Below are the code and all the weights of a small trained network. Each question names an input and a class and asks about switching units off, where a switched-off unit gives its printed mean instead of its output.

import numpy as np


def w(rows, s, z=0):
    codes = np.array(rows[::2]) - 128.0
    scale = np.full(codes.shape[1], s)
    scale[-1] = z or s
    return codes * scale


def f(y):
    return y / 2 * (1 + np.tanh(0.7978845608 * (y + 0.044715 * y**3)))


def log_softmax(a):
    a = a - a.max(-1, keepdims=True)
    return a - np.log(np.exp(a).sum(-1, keepdims=True))


def net(x, mask):
    res = np.array(x, float).reshape(1, 7) / 4 @ E
    y = f(res @ A[0][:, :-1].T + A[0][:, -1])
    res = res + np.where(mask, y, B[0][:, -1]) @ B[0][:, :-1]
    return log_softmax(res[-1] @ U[:, :-1].T + U[:, -1])


A, B = {}, {}
E = w([
[100,59,236,193,26],'x0',
[221,31,120,14,78],'x1',
[129,130,129,129,127],'x2',
[130,131,130,129,126],'x3',
[35,186,121,31,38],'x4',
[61,75,205,58,254],'x5',
[127,131,129,128,129],'x6',
],0.0055)
A[0] = w([
[100,82,214,198,74,28],'N1',
[98,78,237,183,48,35],'N2',
[191,154,10,206,27,99],'N3',
[84,94,208,67,216,84],'N4',
[48,189,102,48,68,66],'N5',
[241,39,98,254,198,17],'N6',
[133,188,24,79,202,4],'N7',
[79,87,209,76,207,43],'N8',
[91,67,233,180,55,42],'N9',
[102,98,232,151,54,67],'N10',
[29,203,164,247,155,51],'N11',
[47,187,125,38,33,88],'N12',
[82,60,231,179,57,31],'N13',
[233,65,120,226,197,109],'N14',
[65,83,191,99,212,63],'N15',
[78,81,203,73,216,44],'N16',
[94,95,210,72,212,52],'N17',
[36,186,97,36,24,45],'N18',
[207,23,125,36,87,92],'N19',
[228,44,141,32,81,103],'N20',
[210,24,121,36,81,99],'N21',
[133,185,20,79,202,13],'N22',
[109,76,244,171,53,63],'N23',
[127,180,21,75,203,42],'N24',
],0.0051,0.0021)
B[0] = w([
[146,156,63,69,183,163],'N1',
[190,147,45,63,178,185],'N2',
[199,235,248,66,46,246],'N3',
[185,175,147,157,44,203],'N4',
[123,102,180,51,189,195],'N5',
[94,158,254,3,201,253],'N6',
[189,117,47,65,151,188],'N7',
[190,185,140,133,56,183],'N8',
[196,140,12,44,183,186],'N9',
[170,119,70,54,197,171],'N10',
[78,225,57,183,168,220],'N11',
[99,104,214,64,203,222],'N12',
[206,133,20,41,169,184],'N13',
[78,118,248,46,187,253],'N14',
[161,188,123,152,60,184],'N15',
[203,205,160,149,29,191],'N16',
[184,194,162,148,47,185],'N17',
[94,114,232,47,193,224],'N18',
[57,212,84,210,169,235],'N19',
[39,219,89,203,173,241],'N20',
[30,245,88,235,176,240],'N21',
[188,108,48,54,144,193],'N22',
[164,138,45,80,175,191],'N23',
[190,103,45,69,135,202],'N24',
],0.0062,0.0026)
U = w([
[181,113,57,95,159,28],'0',
[113,124,139,141,123,254],'1',
[54,193,105,183,151,24],'2',
[186,172,175,127,36,42],'3',
[94,87,207,95,172,53],'4',
[119,99,126,141,116,238],'5',
[119,101,126,146,113,236],'6',
[97,7,122,174,74,41],'7',
],0.014,0.0087)

Each question gives the input, the list of numbers given to net, and the class t.
The units are the neurons (one row each of A and B). Each row of codes is followed by its name. A weight is (code - 128) times the scale printed after its matrix; where a second scale follows, it is the last column's (A, B and U).
mask holds one flag per neuron, in row order. A switched-off neuron (its flag False) gives its mean, the last column of its row in B, instead of its output. The means were averaged over made-up inputs and are rounded, as every weight is.
A unit's drop is (log p(t) with every unit on - log p(t) with that unit switched off) / (log p(t) with every unit on - log p(t) with every unit switched off).
The circuit of an input: a set's keep is (log p(t) with only the set's units on - log p(t) with every unit switched off) / (log p(t) with every unit on - log p(t) with every unit switched off). Starting from the 12 units with the biggest drops (on a tie, the unit counted first), units are removed one at a time, each time the one whose removal leaves the highest keep (on an exact tie, the one counted first), for as long as the keep stays at least 0.8.
circuit, biggest first: the units of the circuit, biggest drop first
k most important neurons: the k neurons with the biggest drops, biggest first
drop when u is switched off: that unit's drop, to one decimal
input [-1,6,0,-2,7,7,-6], class 3: circuit, biggest first -> N16, N4
input [-8,-7,8,-3,-7,-8,0], class 0: circuit, biggest first -> N22
input [-2,8,-4,-3,3,-8,6], class 2: circuit, biggest first -> N21, N20
input [-1,-1,0,-4,-7,0,1], class 4: 2 most important neurons -> N6, N14
input [0,6,-5,-5,-3,-4,3], class 2: circuit, biggest first -> N21, N20, N19
input [-1,7,4,-1,-8,-2,0], class 4: 3 most important neurons -> N6, N14, N11
input [-1,-1,0,0,5,-2,3], class 4: 3 most important neurons -> N18, N12, N5
input [1,1,2,7,7,7,-2], class 3: drop when N5 is switched off -> -0.1
input [-8,-8,-3,3,2,5,-6], class 0: drop when N24 is switched off -> 0.3
input [-7,-2,-7,-8,-1,-8,7], class 3: drop when N16 is switched off -> -0.1
input [0,-4,-2,-1,4,6,6], class 3: drop when N20 is switched off -> 0.1
